Below is a small trained network, with its code and all its weights. Each question gives an input and a target symbol and asks what happens when units are switched off, that is, made to give their printed mean instead of their output.

import numpy as np


def w(rows, s, z=0):
    codes = np.array(rows[::2]) - 128.0
    scale = np.full(codes.shape[1], s)
    scale[-1] = z or s
    return codes * scale


def f(y):
    return np.maximum(y, 0)


def softmax(a):
    e = np.exp(a - a.max(-1, keepdims=True))
    return e / e.sum(-1, keepdims=True)


def log_softmax(a):
    a = a - a.max(-1, keepdims=True)
    return a - np.log(np.exp(a).sum(-1, keepdims=True))


def net(x, mask):
    ids = ['βηθξψω'.index(c) for c in x.split()]
    T = len(ids)
    res = E[ids] + P[:T]
    q, k, v = (res @ M[0].T for M in (Q, K, V))
    z = softmax(np.where(np.tri(T) > 0, q @ k.T / 4**0.5, -1e9)) @ v
    res = res + np.where(mask[0], z, O[0][:, -1]) @ O[0][:, :-1]
    y = f(res @ A[0][:, :-1].T + A[0][:, -1])
    res = res + np.where(mask[1:13], y, B[0][:, -1]) @ B[0][:, :-1]
    return log_softmax(res[-1] @ U[:, :-1].T + U[:, -1])


Q, K, V, O, A, B = {}, {}, {}, {}, {}, {}
E = w([
[101,83,168],'β',
[153,70,169],'η',
[246,118,165],'θ',
[97,66,26],'ξ',
[96,91,131],'ψ',
[92,211,166],'ω',
],0.012)
P = w([
[39,2,173],'0',
[145,104,166],'1',
[152,139,96],'2',
[166,157,43],'3',
[151,202,48],'4',
[180,204,61],'5',
[218,188,54],'6',
],0.0073)
Q[0] = w([
[2,206,199],'head 0',
[45,148,156],'head 0',
[29,208,84],'head 0',
[193,168,175],'head 0',
],0.0085)
K[0] = w([
[41,92,69],'head 0',
[145,41,167],'head 0',
[255,88,125],'head 0',
[167,126,82],'head 0',
],0.0086)
V[0] = w([
[225,6,76],'head 0',
[178,131,94],'head 0',
[196,199,208],'head 0',
[154,167,212],'head 0',
],0.012)
O[0] = w([
[200,87,119,255],'head 0',
[200,152,18,155],'head 0',
[117,79,8,160],'head 0',
[51,77,37,147],'head 0',
],0.012,0.0093)
A[0] = w([
[198,102,80,159],'neuron 0',
[122,238,104,211],'neuron 1',
[138,107,47,28],'neuron 2',
[73,99,95,72],'neuron 3',
[118,100,17,79],'neuron 4',
[143,126,85,169],'neuron 5',
[51,141,61,254],'neuron 6',
[131,191,130,45],'neuron 7',
[117,3,129,98],'neuron 8',
[218,23,172,249],'neuron 9',
[146,129,37,9],'neuron 10',
[196,152,170,119],'neuron 11',
],0.012,0.0026)
B[0] = w([
[67,72,177,254],'neuron 0',
[121,24,140,134],'neuron 1',
[107,174,172,218],'neuron 2',
[234,132,173,140],'neuron 3',
[186,182,139,240],'neuron 4',
[86,134,131,188],'neuron 5',
[184,1,118,153],'neuron 6',
[131,48,151,131],'neuron 7',
[85,128,28,188],'neuron 8',
[119,168,52,254],'neuron 9',
[124,153,207,222],'neuron 10',
[150,109,127,165],'neuron 11',
],0.0092,0.022)
U = w([
[130,144,113,26],'β',
[225,84,107,104],'η',
[195,14,81,221],'θ',
[97,66,145,2],'ξ',
[163,6,154,145],'ψ',
[149,112,137,215],'ω',
],0.013,0.003)

Each question gives the input, a string of symbols that net reads in full, and the target symbol t.
The units are the heads (4 rows each of Q, K, V and O) and the neurons (one row each of A and B). Each row of codes is followed by its name. A weight is (code - 128) times the scale printed after its matrix; where a second scale follows, it is the last column's (O, A, B and U).
mask holds one flag per unit, heads first, then neurons. A switched-off unit (its flag False) gives its mean, the last column of its rows in O or B, instead of its output. The means were averaged over made-up inputs and are rounded, as every weight is.
A unit's drop is (log p(t) with every unit on - log p(t) with that unit switched off) / (log p(t) with every unit on - log p(t) with every unit switched off).
The circuit of an input: a set's keep is (log p(t) with only the set's units on - log p(t) with every unit switched off) / (log p(t) with every unit on - log p(t) with every unit switched off). Starting from the 12 units with the biggest drops (on a tie, the unit counted first), units are removed one at a time, each time the one whose removal leaves the highest keep (on an exact tie, the one counted first), for as long as the keep stays at least 0.8.
circuit, biggest first: the units of the circuit, biggest drop first
unit that matters most: the unit with the biggest drop
k most important neurons: the k neurons with the biggest drops, biggest first
drop of u: that unit's drop, to one decimal
input θ ξ ξ ψ β β, target η: unit that matters most => neuron 0
input θ β η η ω, target θ: circuit, biggest first => [neuron 2; neuron 1]
input ξ ξ β, target η: circuit, biggest first => [head 0; neuron 0; neuron 2]
input ξ θ θ θ ξ, target η: circuit, biggest first => [neuron 4; head 0]
input ξ β ξ ψ ξ θ, target θ: circuit, biggest first => [neuron 4; neuron 2; neuron 10]
input θ ω η, target θ: 2 most important neurons => [neuron 6; neuron 0]
input ω θ θ β ψ θ θ, target ω: 2 most important neurons => [neuron 0; neuron 10]
input θ ω β, target θ: circuit, biggest first => [head 0; neuron 10; neuron 6; neuron 2]
input θ η ω ψ β, target θ: circuit, biggest first => [neuron 10; neuron 2]
input β θ θ ψ β ξ ω, target ψ: circuit, biggest first => [neuron 9; neuron 1]
input ω ω ξ β, target ψ: 2 most important neurons => [neuron 9; neuron 4]
input β ξ ω ω ξ ξ, target ψ: 2 most important neurons => [neuron 9; neuron 8]
input ω ψ ξ, target ψ: 4 most important neurons => [neuron 9; neuron 4; neuron 8; neuron 2]
input θ θ ξ θ θ θ, target β: 2 most important neurons => [neuron 2; neuron 6]
input ω ω ω ω, target ψ: 3 most important neurons => [neuron 9; neuron 8; neuron 1]
input θ η ξ η θ θ θ, target β: 3 most important neurons => [neuron 2; neuron 6; neuron 9]
input ω θ ψ, target θ: most important neuron => [neuron 0]
input ξ ξ β η θ ψ ξ, target ω: drop of neuron 2 => 0.2
input η ξ ξ ξ, target η: drop of neuron 0 => 0.5
input θ ξ θ θ θ β η, target β: most important neuron => [neuron 6]
input θ η θ η, target β: drop of head 0 => 0.4
